Below are the code and all the weights of a small trained network. Each question names an input and a class and asks about switching units off, where a switched-off unit gives its printed mean instead of its output.

import numpy as np


def w(rows, s, z=0):
    codes = np.array(rows[::2]) - 128.0
    scale = np.full(codes.shape[1], s)
    scale[-1] = z or s
    return codes * scale


def norm(h):
    return h / np.sqrt((h * h).mean(-1, keepdims=True) + 1e-5)


def f(y):
    return y / 2 * (1 + np.tanh(0.7978845608 * (y + 0.044715 * y**3)))


def log_softmax(a):
    a = a - a.max(-1, keepdims=True)
    return a - np.log(np.exp(a).sum(-1, keepdims=True))


def net(x, mask):
    res = np.array(x, float).reshape(1, 7) / 4 @ E
    u = 0
    for l in range(3):
        y = f(norm(res) @ A[l][:, :-1].T + A[l][:, -1])
        res = res + np.where(mask[u : u + 6], y, B[l][:, -1]) @ B[l][:, :-1]
        u += 6
    return log_softmax(norm(res)[-1] @ U[:, :-1].T + U[:, -1])


A, B = {}, {}
E = w([
[128,130,127,129,128,126,127],'x0',
[128,130,127,129,129,128,129],'x1',
[55,96,152,120,123,162,1],'x2',
[55,94,142,144,57,62,175],'x3',
[114,198,185,144,123,133,117],'x4',
[125,131,128,130,130,127,128],'x5',
[144,134,74,198,57,190,130],'x6',
],0.0058)
A[0] = w([
[152,132,150,17,160,136,145,97],'L0N1',
[143,158,190,121,115,165,140,55],'L0N2',
[153,142,119,136,222,211,139,45],'L0N3',
[158,176,88,97,176,138,85,1],'L0N4',
[119,37,3,128,191,103,127,61],'L0N5',
[127,144,107,91,203,223,133,52],'L0N6',
],0.0068,0.0049)
B[0] = w([
[91,152,88,121,189,144,142,244],'L0N1',
[128,164,199,137,149,118,160,79],'L0N2',
[139,135,93,71,44,117,124,240],'L0N3',
[115,176,148,141,99,102,108,128],'L0N4',
[146,110,250,73,68,196,181,251],'L0N5',
[171,113,158,122,117,34,64,221],'L0N6',
],0.012,0.0015)
A[1] = w([
[139,196,220,99,145,147,118,111],'L1N1',
[47,103,92,118,71,79,164,46],'L1N2',
[192,162,69,101,144,116,206,7],'L1N3',
[150,152,66,137,94,142,182,189],'L1N4',
[196,142,78,185,91,174,105,18],'L1N5',
[106,253,230,157,109,168,133,159],'L1N6',
],0.0072,0.0016)
B[1] = w([
[113,88,123,116,107,123,162,208],'L1N1',
[197,199,146,126,98,89,90,215],'L1N2',
[170,113,181,194,192,125,67,250],'L1N3',
[96,145,183,145,149,153,162,241],'L1N4',
[60,186,102,54,158,138,128,204],'L1N5',
[195,2,92,86,93,150,193,222],'L1N6',
],0.0092,0.0026)
A[2] = w([
[59,128,155,158,153,48,131,199],'L2N1',
[21,169,80,134,80,194,198,178],'L2N2',
[54,48,97,155,137,167,27,180],'L2N3',
[120,137,184,173,47,55,176,117],'L2N4',
[48,108,115,40,235,52,176,28],'L2N5',
[254,155,107,63,142,133,103,254],'L2N6',
],0.0075,0.0023)
B[2] = w([
[146,185,73,130,131,184,117,163],'L2N1',
[156,130,24,15,195,199,87,166],'L2N2',
[187,160,179,201,191,88,236,208],'L2N3',
[66,117,123,105,119,85,28,202],'L2N4',
[157,141,35,108,115,250,105,190],'L2N5',
[2,123,125,155,14,66,103,255],'L2N6',
],0.0072,0.0053)
U = w([
[73,184,115,110,59,24,36,149],'0',
[110,156,33,88,170,194,125,146],'1',
[129,17,166,97,71,132,194,168],'2',
[163,155,189,248,200,77,167,1],'3',
],0.017,0.0015)

Each question gives the input, the list of numbers given to net, and the class t.
The units are the neurons (one row each of A and B). Each row of codes is followed by its name. A weight is (code - 128) times the scale printed after its matrix; where a second scale follows, it is the last column's (A, B and U).
mask holds one flag per neuron, layer by layer. A switched-off neuron (its flag False) gives its mean, the last column of its row in B, instead of its output. The means were averaged over made-up inputs and are rounded, as every weight is.
A unit's drop is (log p(t) with every unit on - log p(t) with that unit switched off) / (log p(t) with every unit on - log p(t) with every unit switched off).
The circuit of an input: a set's keep is (log p(t) with only the set's units on - log p(t) with every unit switched off) / (log p(t) with every unit on - log p(t) with every unit switched off). Starting from the 12 units with the biggest drops (on a tie, the unit counted first), units are removed one at a time, each time the one whose removal leaves the highest keep (on an exact tie, the one counted first), for as long as the keep stays at least 0.8.
units of the circuit, in order: the units of the circuit, biggest drop first
most important unit: the unit with the biggest drop
top k neurons: the k neurons with the biggest drops, biggest first
k most important neurons of layer l: the k neurons of layer l with the biggest drops, biggest first
input [-5,-5,8,-6,8,1,-2], class 2: most important unit -> L1N6
input [0,4,-2,-8,3,-5,-7], class 0: 2 most important neurons of layer 0 -> [L0N3 L0N6]
input [-1,-1,-6,-1,2,2,-7], class 1: top 3 neurons -> [L2N5 L0N1 L2N3]
input [-8,-5,8,6,7,-1,1], class 3: top 4 neurons -> [L2N3 L0N5 L0N3 L2N6]
input [8,-4,-6,6,-6,-8,5], class 0: top 2 neurons -> [L2N4 L1N2]
input [5,6,1,-8,-3,-2,-7], class 0: top 3 neurons -> [L2N6 L0N6 L0N3]
input [0,-8,7,6,-6,-1,6], class 3: top 4 neurons -> [L2N3 L0N3 L1N6 L2N6]
input [6,-3,-2,-7,6,-5,-7], class 0: 2 most important neurons of layer 2 -> [L2N6 L2N2]
input [-4,-6,-4,1,3,1,-3], class 3: top 2 neurons -> [L1N3 L0N5]
input [-1,6,-8,6,-7,-4,-4], class 3: top 2 neurons -> [L1N3 L1N6]
input [8,2,8,7,2,-5,-3], class 3: 2 most important neurons of layer 2 -> [L2N3 L2N6]
input [3,5,-7,-7,8,7,1], class 2: top 2 neurons -> [L1N6 L0N2]
input [-4,5,0,6,6,4,-8], class 1: top 2 neurons -> [L2N5 L0N5]
input [0,-4,4,3,3,2,6], class 1: most important unit -> L2N2
input [8,-6,-6,0,-2,7,8], class 1: top 2 neurons -> [L1N5 L2N2]
input [7,6,-5,-2,-4,-4,2], class 3: 4 most important neurons of layer 1 -> [L1N3 L1N6 L1N4 L1N1]
input [7,4,5,-7,-7,-3,-6], class 0: 3 most important neurons of layer 1 -> [L1N6 L1N4 L1N5]
input [6,7,-7,-5,7,1,-3], class 2: 2 most important neurons of layer 1 -> [L1N6 L1N1]
input [-3,-4,-3,-4,-8,3,6], class 2: 2 most important neurons of layer 0 -> [L0N5 L0N1]
input [-7,5,8,1,4,3,2], class 3: units of the circuit, in order -> [L2N3]
